a =
651	677	691	910	776	742	623	742	775	670	698	753	670	665	669
806	767	788	601	699	842	659	842	835	724	813	741	764	673	782
793	769	786	603	706	734	718	734	713	785	581	672	687	743	724
740	747	695	733	742	741	642	741	796	703	656	730	670	688	642
764	768	691	702	746	728	724	728	784	776	583	671	689	745	740
800	761	808	630	694	595	758	595	752	794	720	707	784	734	802
787	781	760	600	728	693	748	693	711	798	607	667	703	744	798
810	766	791	610	701	663	757	663	748	800	633	670	717	739	818
753	786	708	642	744	741	634	741	736	709	672	741	669	679	643
789	769	788	597	700	753	616	753	897	710	730	772	675	651	673
675	675	693	914	780	691	746	691	162	762	608	667	703	742	816
760	741	695	741	742	841	663	841	729	707	814	740	765	673	790
757	740	700	749	744	589	757	589	745	784	751	742	812	746	772
782	760	817	635	694	722	733	722	844	791	587	668	692	745	760
759	779	701	672	747	633	776	633	724	801	776	809	815	783	700
a[-15][-15]: 651
a[3][-3]: 670
a[-2][-13]: 817
a[12][11]: 742
a[-1][-9]: 776
a[-14][4]: 699
a[:, 11]: [753, 741, 672, 730, 671, 707, 667, 670, 741, 772, 667, 740, 742, 668, 809]
a[13][-4]: 668
a[-6][-5]: 730
a[:, -1]: [669, 782, 724, 642, 740, 802, 798, 818, 643, 673, 816, 790, 772, 760, 700]
a[10][-8]: 691
a[5][5]: 595
a[0][-2]: 665
a[-7][4]: 744
a[-3]: [757, 740, 700, 749, 744, 589, 757, 589, 745, 784, 751, 742, 812, 746, 772]
a[-11]: [764, 768, 691, 702, 746, 728, 724, 728, 784, 776, 583, 671, 689, 745, 740]
a[:, -2]: [665, 673, 743, 688, 745, 734, 744, 739, 679, 651, 742, 673, 746, 745, 783]
a[2][8]: 713
a[12][-8]: 589
a[-8][-8]: 663
a[:, 5]: [742, 842, 734, 741, 728, 595, 693, 663, 741, 753, 691, 841, 589, 722, 633]
a[4][-8]: 728
a[8][2]: 708
a[10]: [675, 675, 693, 914, 780, 691, 746, 691, 162, 762, 608, 667, 703, 742, 816]
a[10][0]: 675
a[-7][14]: 643
a[-6][-7]: 897
a[-12]: [740, 747, 695, 733, 742, 741, 642, 741, 796, 703, 656, 730, 670, 688, 642]
a[-8]: [810, 766, 791, 610, 701, 663, 757, 663, 748, 800, 633, 670, 717, 739, 818]
a[:, 1]: [677, 767, 769, 747, 768, 761, 781, 766, 786, 769, 675, 741, 740, 760, 779]
a[:, -6]: [670, 724, 785, 703, 776, 794, 798, 800, 709, 710, 762, 707, 784, 791, 801]
a[11]: [760, 741, 695, 741, 742, 841, 663, 841, 729, 707, 814, 740, 765, 673, 790]
a[-13][12]: 687
a[9][-14]: 769
a[-12][13]: 688
a[10][8]: 162

W = [ 13  12  14 -11   6 -12  12  12   9 -40  19  -2  -2 -11 -21]
W[0] => 13
W[5] => -12
W[1] => 12
W[8] => 9
W[11] => -2

data =
[[  8  18  21  27  33   2  22  -3 -18  -7]
 [-38  -2 -13  -1 -23  -8  23  32  40 -22]
 [ 12 -14 -19  12   3  14 -22 -18  -4  20]
 [  8 -14 -16   7  -3  19 -20 -17  -1  22]
 [-26  -7 -13  -1 -19   1  13  20  30 -12]
 [  9  -9 -10  22  10  26  -8 -15  -3  12]
 [ 10  21  21  22  24  11  14  -9 -14  -7]]
data[0][0]: 8
data[:, 4]: [33, -23, 3, -3, -19, 10, 24]
data[4][7]: 20
data[1][5]: -8
data[5][8]: -3
data[0][1]: 18
data[3][8]: -1
data[6][9]: -7
data[:, 6]: [22, 23, -22, -20, 13, -8, 14]
data[5][4]: 10
data[5][0]: 9
data[4]: [-26, -7, -13, -1, -19, 1, 13, 20, 30, -12]
data[1][8]: 40
data[3][7]: -17
data[2]: [12, -14, -19, 12, 3, 14, -22, -18, -4, 20]
data[:, 5]: [2, -8, 14, 19, 1, 26, 11]
data[:, 3]: [27, -1, 12, 7, -1, 22, 22]
data[2][3]: 12
data[6]: [10, 21, 21, 22, 24, 11, 14, -9, -14, -7]
data[5]: [9, -9, -10, 22, 10, 26, -8, -15, -3, 12]
data[4][5]: 1
data[1][2]: -13
data[3][9]: 22
data[:, 2]: [21, -13, -19, -16, -13, -10, 21]
data[6][1]: 21
data[2][0]: 12
data[2][2]: -19
data[0][9]: -7

M =
[[6432 6223 5865 5339 4847 4367 4071 4029 4296 4753]
 [5894 4913 4120 3836 4184 5017 5962 6571 6534 5875]
 [3965 3916 6694 6290 3599 4397 6959 5811 3393 4969]
 [3447 4174 5794 6852 6709 5292 3856 3496 4558 6112]
 [4665 2493 3203 6076 8030 7075 4181 2357 3528 6536]
 [6593 5363 3820 4720 6450 6113 4270 4028 5836 6623]
 [4206 2348 4208 7410 7786 4941 2446 3498 6808 8047]
 [3741 3660 4071 4740 5679 6414 6747 6698 6225 5399]
 [5632 7624 3989 3313 7189 6555 2804 4757 7824 4785]
 [5549 6180 4292 4769 6387 4971 4198 6010 5784 4096]
 [6125 4066 4396 6482 5991 3935 4576 6526 5770 3796]]
Indices start at 0.
row 0 col 0 => 6432
row 3 col 9 => 6112
row 3 col 2 => 5794
row 6 col 4 => 7786
row 3 col 7 => 3496
row 4 col 2 => 3203
row 0 col 5 => 4367
row 3 col 0 => 3447
row 5 col 0 => 6593
row 2 col 2 => 6694
row 6 col 0 => 4206
row 7 col 7 => 6698
row 0 col 3 => 5339
row 0 col 2 => 5865
row 0 col 1 => 6223
row 6 col 5 => 4941
row 5 col 5 => 6113
row 3 col 1 => 4174
row 4 col 1 => 2493
row 9 col 6 => 4198
row 7 col 5 => 6414
row 2 col 0 => 3965
row 9 col 5 => 4971
row 0 col 9 => 4753
row 9 col 2 => 4292
row 10 col 4 => 5991
row 3 col 8 => 4558
row 10 col 1 => 4066
row 6 col 2 => 4208
row 8 col 6 => 2804
row 3 col 6 => 3856
row 3 col 4 => 6709
row 1 col 3 => 3836
row 8 col 1 => 7624
row 9 col 9 => 4096

X = [[29, 38, 16, -4, -7, -15], [10, 34, -22, -18, 3, 28], [37, 26, 28, -1, -24, -6], [22, 14, 24, 27, 11, -30], [34, 3, 14, -12, -11, -35], [-22, -19, -33, -39, -33, 35], [-35, -38, -10, 39, 45, -41], [-24, 34, 25, 33, -9, 28], [3, 28, -11, -20, -12, 33]]
Rows and columns are counted from 0.
(0, 0) = 29
(7, 4) = -9
(1, 0) = 10
(3, 3) = 27
(5, 5) = 35
(0, 2) = 16
(1, 3) = -18
(1, 4) = 3
(7, 1) = 34
(1, 1) = 34
(6, 0) = -35
(2, 0) = 37
(3, 4) = 11
(7, 2) = 25
(5, 3) = -39
(6, 2) = -10
(2, 5) = -6
(4, 3) = -12
(2, 2) = 28
(8, 3) = -20
(6, 4) = 45
(3, 0) = 22
(4, 4) = -11
(5, 4) = -33
(4, 5) = -35
(0, 3) = -4
